Below is a small trained network, with its code and all its weights. Each question gives an input and a target symbol and asks what happens when units are switched off, that is, made to give their printed mean instead of their output.

import numpy as np


def w(rows, s, z=0):
    codes = np.array(rows[::2]) - 128.0
    scale = np.full(codes.shape[1], s)
    scale[-1] = z or s
    return codes * scale


def f(y):
    return np.maximum(y, 0)


def softmax(a):
    e = np.exp(a - a.max(-1, keepdims=True))
    return e / e.sum(-1, keepdims=True)


def log_softmax(a):
    a = a - a.max(-1, keepdims=True)
    return a - np.log(np.exp(a).sum(-1, keepdims=True))


def net(x, mask):
    ids = ['αβγηθπψ'.index(c) for c in x.split()]
    T = len(ids)
    res = E[ids] + P[:T]
    r = res
    for j in range(3):
        rows = slice(3 * j, 3 * j + 3)
        q, k, v = (r @ M[0][rows].T for M in (Q, K, V))
        z = softmax(np.where(np.tri(T) > 0, q @ k.T / 3**0.5, -1e9)) @ v
        o = O[0][rows]
        res = res + np.where(mask[j], z, o[:, -1]) @ o[:, :-1]
    y = f(res @ A[0][:, :-1].T + A[0][:, -1])
    res = res + np.where(mask[3:7], y, B[0][:, -1]) @ B[0][:, :-1]
    return log_softmax(res[-1] @ U[:, :-1].T + U[:, -1])


Q, K, V, O, A, B = {}, {}, {}, {}, {}, {}
E = w([
[100,39,230,169,116],'α',
[165,96,86,56,204],'β',
[206,147,64,125,90],'γ',
[181,131,139,191,132],'η',
[172,11,151,138,87],'θ',
[171,154,246,62,108],'π',
[166,146,120,224,91],'ψ',
],0.011)
P = w([
[212,182,139,117,223],'0',
[74,146,117,162,161],'1',
[224,155,160,107,174],'2',
[76,137,118,143,112],'3',
[237,143,180,99,147],'4',
[78,122,118,134,75],'5',
[227,119,191,91,133],'6',
[79,108,127,120,43],'7',
[255,98,212,78,118],'8',
[77,95,131,112,9],'9',
[242,85,212,70,92],'10',
],0.0082)
Q[0] = w([
[255,67,132,136,140],'h0',
[111,52,71,131,137],'h0',
[94,163,96,198,98],'h0',
[100,164,137,142,153],'h1',
[160,99,134,160,158],'h1',
[192,69,161,136,128],'h1',
[182,170,102,129,82],'h2',
[66,82,51,163,121],'h2',
[95,75,103,102,87],'h2',
],0.046)
K[0] = w([
[131,36,194,71,11],'h0',
[137,62,59,98,138],'h0',
[178,170,81,227,84],'h0',
[107,159,83,163,135],'h1',
[106,131,148,96,72],'h1',
[127,66,200,93,59],'h1',
[175,176,95,123,36],'h2',
[138,157,77,117,252],'h2',
[90,181,74,59,178],'h2',
],0.034)
V[0] = w([
[31,108,251,222,137],'h0',
[161,48,61,207,192],'h0',
[84,85,132,21,200],'h0',
[142,103,139,31,157],'h1',
[102,131,202,183,184],'h1',
[92,226,132,112,71],'h1',
[115,161,108,120,172],'h2',
[128,146,120,128,81],'h2',
[185,135,157,209,169],'h2',
],0.015)
O[0] = w([
[145,4,99,136,127,146],'h0',
[170,177,110,225,160,150],'h0',
[124,161,99,70,232,115],'h0',
[147,88,114,78,184,186],'h1',
[88,110,179,153,139,158],'h1',
[117,148,163,48,58,1],'h1',
[91,103,133,94,165,91],'h2',
[137,174,139,126,125,117],'h2',
[151,76,158,93,69,180],'h2',
],0.014,0.01)
A[0] = w([
[9,165,93,185,66,200],'n0',
[57,148,187,193,112,15],'n1',
[2,84,77,148,66,1],'n2',
[60,75,96,168,76,10],'n3',
],0.02,0.0017)
B[0] = w([
[195,82,2,102,133,167],'n0',
[73,141,245,158,119,184],'n1',
[212,165,200,105,167,188],'n2',
[59,166,54,100,111,255],'n3',
],0.014,0.018)
U = w([
[90,147,155,168,107,84],'α',
[101,203,70,132,158,3],'β',
[252,113,89,198,109,188],'γ',
[83,176,89,153,58,171],'η',
[35,79,33,156,126,146],'θ',
[153,110,138,68,93,173],'π',
[168,225,70,107,54,19],'ψ',
],0.0039,0.0031)

Each question gives the input, a string of symbols that net reads in full, and the target symbol t.
The units are the heads (3 rows each of Q, K, V and O) and the neurons (one row each of A and B). Each row of codes is followed by its name. A weight is (code - 128) times the scale printed after its matrix; where a second scale follows, it is the last column's (O, A, B and U).
mask holds one flag per unit, heads first, then neurons. A switched-off unit (its flag False) gives its mean, the last column of its rows in O or B, instead of its output. The means were averaged over made-up inputs and are rounded, as every weight is.
A unit's drop is (log p(t) with every unit on - log p(t) with that unit switched off) / (log p(t) with every unit on - log p(t) with every unit switched off).
The circuit of an input: a set's keep is (log p(t) with only the set's units on - log p(t) with every unit switched off) / (log p(t) with every unit on - log p(t) with every unit switched off). Starting from all 7 units, units are removed one at a time, each time the one whose removal leaves the highest keep (on an exact tie, the one counted first), for as long as the keep stays at least 0.8.
units of the circuit, in order: the units of the circuit, biggest drop first
most important unit: the unit with the biggest drop
top k neurons: the k neurons with the biggest drops, biggest first
which heads matter: for each layer, one digit per head in row order, 1 if its drop is at least 0.15 and else 0, layers parted by /
drop when u is switched off: that unit's drop, to one decimal
input ψ ψ ψ, target η: top 2 neurons : [n1 n3]
input γ γ γ β θ α, target α: units of the circuit, in order : [n1 h0]
input η β β α α β α η β, target θ: units of the circuit, in order : [h0 n2]
input θ η β, target γ: units of the circuit, in order : [n3]
input θ β θ β π β γ, target π: units of the circuit, in order : [h0 h1]
input θ β α η γ, target θ: which heads matter : 110
input θ β η ψ ψ α, target α: units of the circuit, in order : [n1 h1]
input θ η θ α β α η, target θ: which heads matter : 100
input α η π π θ α γ, target θ: units of the circuit, in order : [h0 n3]
input η θ θ γ, target γ: units of the circuit, in order : [n3 h0]
input β η η, target α: units of the circuit, in order : [h0 h1 n1]
input η ψ γ η, target ψ: units of the circuit, in order : [n3 n2 h1 h0]
input α ψ β γ, target γ: units of the circuit, in order : [h0 n0]
input α β β α η η ψ, target θ: top 2 neurons : [n3 n1]
input γ ψ η, target α: top 2 neurons : [n1 n3]
input α η θ α α η ψ ψ, target ψ: most important unit : n3
input γ θ η η η β β, target γ: which heads matter : 100
input π η θ α θ θ α, target θ: drop when n3 is switched off : 0.6
input θ θ θ η θ β, target β: drop when n2 is switched off : 0.0
input ψ η ψ, target η: drop when n3 is switched off : 0.6
